Below is a small trained network, with its code and all its weights. Each question gives an input and a target symbol and asks what happens when units are switched off, that is, made to give their printed mean instead of their output.

import numpy as np


def w(rows, s, z=0):
    codes = np.array(rows[::2]) - 128.0
    scale = np.full(codes.shape[1], s)
    scale[-1] = z or s
    return codes * scale


def softmax(a):
    e = np.exp(a - a.max(-1, keepdims=True))
    return e / e.sum(-1, keepdims=True)


def log_softmax(a):
    a = a - a.max(-1, keepdims=True)
    return a - np.log(np.exp(a).sum(-1, keepdims=True))


def net(x, mask):
    ids = ['αζημξπσ'.index(c) for c in x.split()]
    T = len(ids)
    res = E[ids] + P[:T]
    u = 0
    for l in range(3):
        r = res
        for j in range(2):
            rows = slice(4 * j, 4 * j + 4)
            q, k, v = (r @ M[l][rows].T for M in (Q, K, V))
            z = softmax(np.where(np.tri(T) > 0, q @ k.T / 4**0.5, -1e9)) @ v
            o = O[l][rows]
            res = res + np.where(mask[u + j], z, o[:, -1]) @ o[:, :-1]
        u += 2
    return log_softmax(res[-1] @ U[:, :-1].T + U[:, -1])


Q, K, V, O = {}, {}, {}, {}
E = w([
[207,231,159],'α',
[75,207,82],'ζ',
[2,97,162],'η',
[214,255,81],'μ',
[253,175,243],'ξ',
[105,173,229],'π',
[100,140,235],'σ',
],0.0077)
P = w([
[134,143,108],'0',
[23,20,250],'1',
[36,119,219],'2',
[75,236,182],'3',
[7,230,182],'4',
[27,235,134],'5',
[4,218,114],'6',
[66,228,59],'7',
[70,142,137],'8',
[125,223,50],'9',
],0.0043)
Q[0] = w([
[36,214,254],'0.h1',
[126,96,125],'0.h1',
[5,187,195],'0.h1',
[42,232,195],'0.h1',
[44,145,42],'0.h2',
[127,174,118],'0.h2',
[216,66,100],'0.h2',
[70,160,77],'0.h2',
],0.0069)
K[0] = w([
[44,251,2],'0.h1',
[131,116,161],'0.h1',
[91,223,105],'0.h1',
[34,208,59],'0.h1',
[192,161,118],'0.h2',
[146,146,71],'0.h2',
[84,90,204],'0.h2',
[148,167,147],'0.h2',
],0.0071)
V[0] = w([
[161,121,254],'0.h1',
[158,172,220],'0.h1',
[15,70,116],'0.h1',
[114,80,226],'0.h1',
[126,83,12],'0.h2',
[115,88,33],'0.h2',
[128,190,133],'0.h2',
[121,182,28],'0.h2',
],0.009)
O[0] = w([
[115,6,2,89],'0.h1',
[185,74,19,179],'0.h1',
[27,55,249,179],'0.h1',
[34,47,62,77],'0.h1',
[165,121,214,1],'0.h2',
[161,107,225,30],'0.h2',
[184,158,98,231],'0.h2',
[197,228,178,175],'0.h2',
],0.0058,0.0033)
Q[1] = w([
[43,166,119],'1.h1',
[43,51,110],'1.h1',
[52,135,119],'1.h1',
[120,122,69],'1.h1',
[80,190,110],'1.h2',
[94,195,85],'1.h2',
[179,61,253],'1.h2',
[146,174,20],'1.h2',
],0.0063)
K[1] = w([
[156,106,20],'1.h1',
[235,189,83],'1.h1',
[141,125,99],'1.h1',
[149,128,100],'1.h1',
[254,238,116],'1.h2',
[177,200,115],'1.h2',
[79,48,56],'1.h2',
[155,212,139],'1.h2',
],0.0068)
V[1] = w([
[29,157,135],'1.h1',
[131,163,198],'1.h1',
[236,195,100],'1.h1',
[181,73,85],'1.h1',
[150,221,230],'1.h2',
[151,243,53],'1.h2',
[179,195,140],'1.h2',
[107,1,128],'1.h2',
],0.0048)
O[1] = w([
[106,2,129,184],'1.h1',
[123,109,191,138],'1.h1',
[197,160,181,128],'1.h1',
[121,209,80,80],'1.h1',
[118,114,225,201],'1.h2',
[197,63,142,255],'1.h2',
[176,113,177,190],'1.h2',
[82,218,50,3],'1.h2',
],0.0054,0.0048)
Q[2] = w([
[196,3,146],'2.h1',
[106,18,147],'2.h1',
[125,250,93],'2.h1',
[191,92,74],'2.h1',
[238,116,134],'2.h2',
[97,221,93],'2.h2',
[26,36,163],'2.h2',
[54,39,242],'2.h2',
],0.0051)
K[2] = w([
[166,142,76],'2.h1',
[168,144,38],'2.h1',
[62,132,255],'2.h1',
[180,135,161],'2.h1',
[121,110,74],'2.h2',
[202,219,108],'2.h2',
[127,123,244],'2.h2',
[88,124,162],'2.h2',
],0.0077)
V[2] = w([
[70,153,186],'2.h1',
[92,153,211],'2.h1',
[218,107,115],'2.h1',
[179,121,141],'2.h1',
[197,163,129],'2.h2',
[49,8,161],'2.h2',
[56,82,121],'2.h2',
[158,254,109],'2.h2',
],0.0096)
O[2] = w([
[198,2,186,226],'2.h1',
[155,63,177,254],'2.h1',
[85,203,172,84],'2.h1',
[111,195,161,132],'2.h1',
[52,132,183,105],'2.h2',
[247,200,99,182],'2.h2',
[235,119,85,148],'2.h2',
[43,30,167,102],'2.h2',
],0.0063,0.0032)
U = w([
[83,175,120,172],'α',
[142,65,186,200],'ζ',
[163,108,101,142],'η',
[124,254,169,3],'μ',
[67,97,89,66],'ξ',
[112,171,82,133],'π',
[121,177,82,63],'σ',
],0.0069,0.0044)

Each question gives the input, a string of symbols that net reads in full, and the target symbol t.
The units are the heads (4 rows each of Q, K, V and O). Each row of codes is followed by its name. A weight is (code - 128) times the scale printed after its matrix; where a second scale follows, it is the last column's (O and U).
mask holds one flag per head, layer by layer. A switched-off head (its flag False) gives its mean, the last column of its rows in O, instead of its output. The means were averaged over made-up inputs and are rounded, as every weight is.
A unit's drop is (log p(t) with every unit on - log p(t) with that unit switched off) / (log p(t) with every unit on - log p(t) with every unit switched off).
The circuit of an input: a set's keep is (log p(t) with only the set's units on - log p(t) with every unit switched off) / (log p(t) with every unit on - log p(t) with every unit switched off). Starting from all 6 units, units are removed one at a time, each time the one whose removal leaves the highest keep (on an exact tie, the one counted first), for as long as the keep stays at least 0.8.
units of the circuit, in order: the units of the circuit, biggest drop first
most important unit: the unit with the biggest drop
heads that matter: for each layer, one digit per head in row order, 1 if its drop is at least 0.15 and else 0, layers parted by /
drop when u is switched off: that unit's drop, to one decimal
input ξ ξ η π ξ, target ξ: units of the circuit, in order -> [1.h1, 0.h1, 1.h2, 2.h2]
input μ α ζ ζ ζ μ ζ η ζ μ, target μ: most important unit -> 1.h2
input μ η η η α ζ η, target μ: units of the circuit, in order -> [0.h1, 1.h2, 2.h1, 2.h2]
input μ ζ ξ α ζ ζ η ξ ζ, target μ: heads that matter -> 11 / 01 / 10
input α π π, target α: heads that matter -> 10 / 10 / 11
input μ ζ ζ ζ μ η μ η ξ, target μ: heads that matter -> 10 / 01 / 10
input ξ ζ α, target ξ: heads that matter -> 10 / 11 / 01
input ξ σ η, target ξ: units of the circuit, in order -> [1.h1, 1.h2, 0.h1, 2.h2]
input η η η, target η: units of the circuit, in order -> [2.h2, 2.h1, 0.h1]
input η η ζ π, target η: heads that matter -> 10 / 10 / 11
input η ζ σ, target η: units of the circuit, in order -> [2.h2, 0.h1, 2.h1, 1.h1]
input ζ ζ ζ σ σ μ, target ζ: units of the circuit, in order -> [2.h1, 0.h1, 0.h2, 1.h2]
input μ σ σ ζ ζ π, target μ: units of the circuit, in order -> [1.h2, 0.h1, 2.h1]
input μ μ ζ η η ζ π, target μ: units of the circuit, in order -> [1.h2, 0.h1, 2.h1, 2.h2]
input α μ ξ η, target α: units of the circuit, in order -> [2.h1, 0.h1, 2.h2, 1.h1]
input α η μ α, target α: units of the circuit, in order -> [2.h1, 0.h1, 2.h2, 1.h1]
input α ζ α, target α: most important unit -> 2.h1
input α π σ, target α: units of the circuit, in order -> [2.h1, 0.h1, 1.h1, 2.h2]
input μ η ζ α ξ ζ ξ, target μ: units of the circuit, in order -> [2.h1, 1.h2, 0.h1]
input ξ η η α ξ ζ π ξ η α, target ξ: most important unit -> 0.h1
input α ζ μ, target α: heads that matter -> 10 / 11 / 11
input μ ζ σ, target μ: units of the circuit, in order -> [2.h1, 0.h1, 1.h2]
input μ ζ ζ α ζ σ σ α η, target μ: units of the circuit, in order -> [2.h1, 1.h2, 0.h1, 2.h2]
input σ ξ η η η η π, target η: drop when 1.h2 is switched off -> 0.1
input α ζ π, target α: drop when 1.h1 is switched off -> 0.4
input ξ ζ ζ ζ, target ξ: drop when 1.h1 is switched off -> 0.8
input ξ ξ ζ ζ, target ξ: drop when 2.h2 is switched off -> 1.1
input ζ ζ ζ σ μ, target ζ: most important unit -> 2.h1
